Here is a tiny trained network, its code and every weight. The questions are about switching its units off for an input and a class, where a switched-off unit gives its printed mean instead of its output.

import numpy as np


def w(rows, s, z=0):
    codes = np.array(rows[::2]) - 128.0
    scale = np.full(codes.shape[1], s)
    scale[-1] = z or s
    return codes * scale


def norm(h):
    return h / np.sqrt((h * h).mean(-1, keepdims=True) + 1e-5)


def f(y):
    return y / 2 * (1 + np.tanh(0.7978845608 * (y + 0.044715 * y**3)))


def log_softmax(a):
    a = a - a.max(-1, keepdims=True)
    return a - np.log(np.exp(a).sum(-1, keepdims=True))


def net(x, mask):
    res = np.array(x, float).reshape(1, 4) / 4 @ E
    u = 0
    for l in range(2):
        y = f(norm(res) @ A[l][:, :-1].T + A[l][:, -1])
        res = res + np.where(mask[u : u + 4], y, B[l][:, -1]) @ B[l][:, :-1]
        u += 4
    return log_softmax(norm(res)[-1] @ U[:, :-1].T + U[:, -1])


A, B = {}, {}
E = w([
[30,43,117,225,135,128],'x0',
[241,108,118,142,141,113],'x1',
[64,58,43,108,254,205],'x2',
[181,73,122,127,81,109],'x3',
],0.0084)
A[0] = w([
[74,65,119,166,103,170,160],'L0N0',
[93,251,254,124,86,125,164],'L0N1',
[206,180,185,156,122,242,251],'L0N2',
[223,243,45,107,106,170,148],'L0N3',
],0.0066,0.0023)
B[0] = w([
[236,137,213,108,214,192,192],'L0N0',
[154,162,101,45,223,148,255],'L0N1',
[239,161,216,91,159,138,196],'L0N2',
[172,81,127,1,137,184,220],'L0N3',
],0.0097,0.0047)
A[1] = w([
[183,27,150,156,134,136,169],'L1N0',
[167,199,163,157,8,142,215],'L1N1',
[104,136,79,157,150,137,94],'L1N2',
[86,254,116,73,93,167,3],'L1N3',
],0.0095,0.0027)
B[1] = w([
[102,115,154,164,52,132,255],'L1N0',
[144,70,172,50,136,115,208],'L1N1',
[154,133,49,214,70,171,134],'L1N2',
[14,245,105,91,110,80,196],'L1N3',
],0.013,0.0046)
U = w([
[83,254,165,135,167,72,49],'0',
[127,120,84,152,116,48,1],'1',
[193,102,195,51,141,140,255],'2',
[83,7,108,185,199,244,182],'3',
[145,85,199,185,28,95,125],'4',
[108,214,132,33,156,180,31],'5',
],0.0097,0.0036)

Each question gives the input, the list of numbers given to net, and the class t.
The units are the neurons (one row each of A and B). Each row of codes is followed by its name. A weight is (code - 128) times the scale printed after its matrix; where a second scale follows, it is the last column's (A, B and U).
mask holds one flag per neuron, layer by layer. A switched-off neuron (its flag False) gives its mean, the last column of its row in B, instead of its output. The means were averaged over made-up inputs and are rounded, as every weight is.
A unit's drop is (log p(t) with every unit on - log p(t) with that unit switched off) / (log p(t) with every unit on - log p(t) with every unit switched off).
The circuit of an input: a set's keep is (log p(t) with only the set's units on - log p(t) with every unit switched off) / (log p(t) with every unit on - log p(t) with every unit switched off). Starting from all 8 units, units are removed one at a time, each time the one whose removal leaves the highest keep (on an exact tie, the one counted first), for as long as the keep stays at least 0.8.
circuit, biggest first: the units of the circuit, biggest drop first
unit that matters most: the unit with the biggest drop
top k neurons: the k neurons with the biggest drops, biggest first
top k neurons in layer l: the k neurons of layer l with the biggest drops, biggest first
drop when u is switched off: that unit's drop, to one decimal
input [1,-6,-1,7], class 4: circuit, biggest first -> (L0N3; L0N1)
input [0,-7,0,7], class 4: circuit, biggest first -> (L0N1; L0N3)
input [2,1,-3,-2], class 0: circuit, biggest first -> (L0N1; L0N3; L1N1)
input [-5,-4,7,5], class 3: top 2 neurons -> (L0N1; L1N3)
input [8,-7,1,7], class 4: circuit, biggest first -> (L0N1)
input [0,-2,2,7], class 4: circuit, biggest first -> (L1N0; L0N1)
input [2,2,1,-1], class 3: top 2 neurons in layer 0 -> (L0N2; L0N0)
input [8,8,2,0], class 4: top 2 neurons -> (L1N0; L0N1)
input [1,-1,1,5], class 4: top 2 neurons -> (L1N0; L0N1)
input [8,-8,-7,2], class 2: top 2 neurons in layer 1 -> (L1N1; L1N0)
input [3,-1,-1,0], class 3: top 2 neurons -> (L1N3; L0N2)
input [-3,-7,5,8], class 3: drop when L0N1 is switched off -> 0.2
input [8,-1,-8,2], class 2: drop when L0N0 is switched off -> 0.0
input [-3,-4,6,4], class 3: drop when L0N3 is switched off -> 0.1
input [3,2,-2,2], class 4: unit that matters most -> L1N0
